Here is a tiny trained network, its code and every weight. The questions are about switching its units off for an input and a class, where a switched-off unit gives its printed mean instead of its output.

import numpy as np


def w(rows, s, z=0):
    codes = np.array(rows[::2]) - 128.0
    scale = np.full(codes.shape[1], s)
    scale[-1] = z or s
    return codes * scale


def f(y):
    return y / 2 * (1 + np.tanh(0.7978845608 * (y + 0.044715 * y**3)))


def log_softmax(a):
    a = a - a.max(-1, keepdims=True)
    return a - np.log(np.exp(a).sum(-1, keepdims=True))


def net(x, mask):
    res = np.array(x, float).reshape(1, 7) / 4 @ E
    y = f(res @ A[0][:, :-1].T + A[0][:, -1])
    res = res + np.where(mask, y, B[0][:, -1]) @ B[0][:, :-1]
    return log_softmax(res[-1] @ U[:, :-1].T + U[:, -1])


A, B = {}, {}
E = w([
[133,141,142,151,138,117],'x0',
[42,9,180,176,157,191],'x1',
[125,131,132,131,127,127],'x2',
[211,155,164,74,217,216],'x3',
[123,125,119,122,127,133],'x4',
[116,115,111,95,116,150],'x5',
[69,109,172,62,165,40],'x6',
],0.012)
A[0] = w([
[153,143,166,46,173,85,229],'neuron 0',
[77,196,97,150,65,109,221],'neuron 1',
[119,51,213,134,206,205,125],'neuron 2',
[161,170,101,170,118,183,254],'neuron 3',
[75,151,130,64,219,66,230],'neuron 4',
[18,46,125,164,79,78,190],'neuron 5',
[99,79,130,91,210,118,143],'neuron 6',
[57,110,89,230,77,180,153],'neuron 7',
[94,100,143,172,75,149,108],'neuron 8',
[123,121,83,207,109,115,126],'neuron 9',
[165,160,113,151,79,189,244],'neuron 10',
[124,209,55,147,140,198,151],'neuron 11',
[194,178,71,94,158,138,94],'neuron 12',
[123,157,104,117,77,93,101],'neuron 13',
[13,117,167,92,139,88,60],'neuron 14',
[68,109,127,103,127,42,81],'neuron 15',
[105,181,91,121,9,46,201],'neuron 16',
[140,110,143,127,49,110,226],'neuron 17',
[161,74,84,141,147,181,242],'neuron 18',
[70,41,165,154,164,64,90],'neuron 19',
],0.013,0.0037)
B[0] = w([
[121,190,115,64,183,47,187],'neuron 0',
[77,134,116,222,147,176,188],'neuron 1',
[48,204,60,252,82,141,220],'neuron 2',
[207,144,79,187,156,232,185],'neuron 3',
[51,160,184,71,210,35,200],'neuron 4',
[233,52,143,195,153,108,252],'neuron 5',
[49,171,94,143,144,46,176],'neuron 6',
[178,92,254,128,32,202,208],'neuron 7',
[146,86,179,85,69,177,173],'neuron 8',
[80,82,172,97,52,165,167],'neuron 9',
[211,104,141,180,124,196,185],'neuron 10',
[205,81,49,131,172,140,180],'neuron 11',
[205,181,131,3,209,108,189],'neuron 12',
[52,146,110,172,92,165,163],'neuron 13',
[189,73,49,124,232,56,201],'neuron 14',
[122,46,17,129,210,46,193],'neuron 15',
[18,207,39,229,107,143,224],'neuron 16',
[130,108,94,236,83,165,164],'neuron 17',
[138,144,130,228,80,112,176],'neuron 18',
[223,66,90,204,183,57,212],'neuron 19',
],0.0082,0.022)
U = w([
[99,194,116,188,83,225,149],'0',
[218,105,113,119,199,132,235],'1',
[29,150,113,158,155,86,179],'2',
[126,177,182,18,174,80,2],'3',
[140,60,249,134,61,180,62],'4',
],0.012,0.0048)

Each question gives the input, the list of numbers given to net, and the class t.
The units are the neurons (one row each of A and B). Each row of codes is followed by its name. A weight is (code - 128) times the scale printed after its matrix; where a second scale follows, it is the last column's (A, B and U).
mask holds one flag per neuron, in row order. A switched-off neuron (its flag False) gives its mean, the last column of its row in B, instead of its output. The means were averaged over made-up inputs and are rounded, as every weight is.
A unit's drop is (log p(t) with every unit on - log p(t) with that unit switched off) / (log p(t) with every unit on - log p(t) with every unit switched off).
The circuit of an input: a set's keep is (log p(t) with only the set's units on - log p(t) with every unit switched off) / (log p(t) with every unit on - log p(t) with every unit switched off). Starting from the 12 units with the biggest drops (on a tie, the unit counted first), units are removed one at a time, each time the one whose removal leaves the highest keep (on an exact tie, the one counted first), for as long as the keep stays at least 0.8.
circuit, biggest first: the units of the circuit, biggest drop first
k most important neurons: the k neurons with the biggest drops, biggest first
drop of u: that unit's drop, to one decimal
input [-8,5,4,1,6,5,1], class 2: circuit, biggest first -> (neuron 6)
input [0,1,-1,6,7,5,1], class 2: 2 most important neurons -> (neuron 2; neuron 7)
input [4,7,7,2,-7,5,0], class 0: 2 most important neurons -> (neuron 2; neuron 4)
input [-3,1,0,-7,0,5,1], class 1: 2 most important neurons -> (neuron 5; neuron 2)
input [0,1,4,-1,-7,3,-2], class 4: 2 most important neurons -> (neuron 16; neuron 2)
input [5,5,8,-1,-7,7,5], class 1: 3 most important neurons -> (neuron 5; neuron 16; neuron 19)
input [-5,7,-8,3,-3,3,0], class 0: 3 most important neurons -> (neuron 2; neuron 4; neuron 15)
input [7,8,5,-3,-7,5,0], class 4: 2 most important neurons -> (neuron 7; neuron 8)
input [8,4,0,1,-6,-3,4], class 2: 2 most important neurons -> (neuron 2; neuron 6)
input [8,3,-7,0,1,0,-7], class 4: 2 most important neurons -> (neuron 16; neuron 7)
input [8,0,-8,7,7,1,8], class 3: 2 most important neurons -> (neuron 16; neuron 0)
input [-8,2,-2,-1,-3,6,-3], class 4: drop of neuron 6 -> 0.0
input [8,7,8,-1,8,-4,4], class 1: drop of neuron 5 -> 0.2
input [4,2,6,-8,-6,6,-1], class 4: circuit, biggest first -> (neuron 7)
input [-2,-8,4,7,-2,-4,1], class 3: drop of neuron 0 -> 0.1
input [-7,5,8,1,-1,-1,-2], class 0: drop of neuron 2 -> 1.6
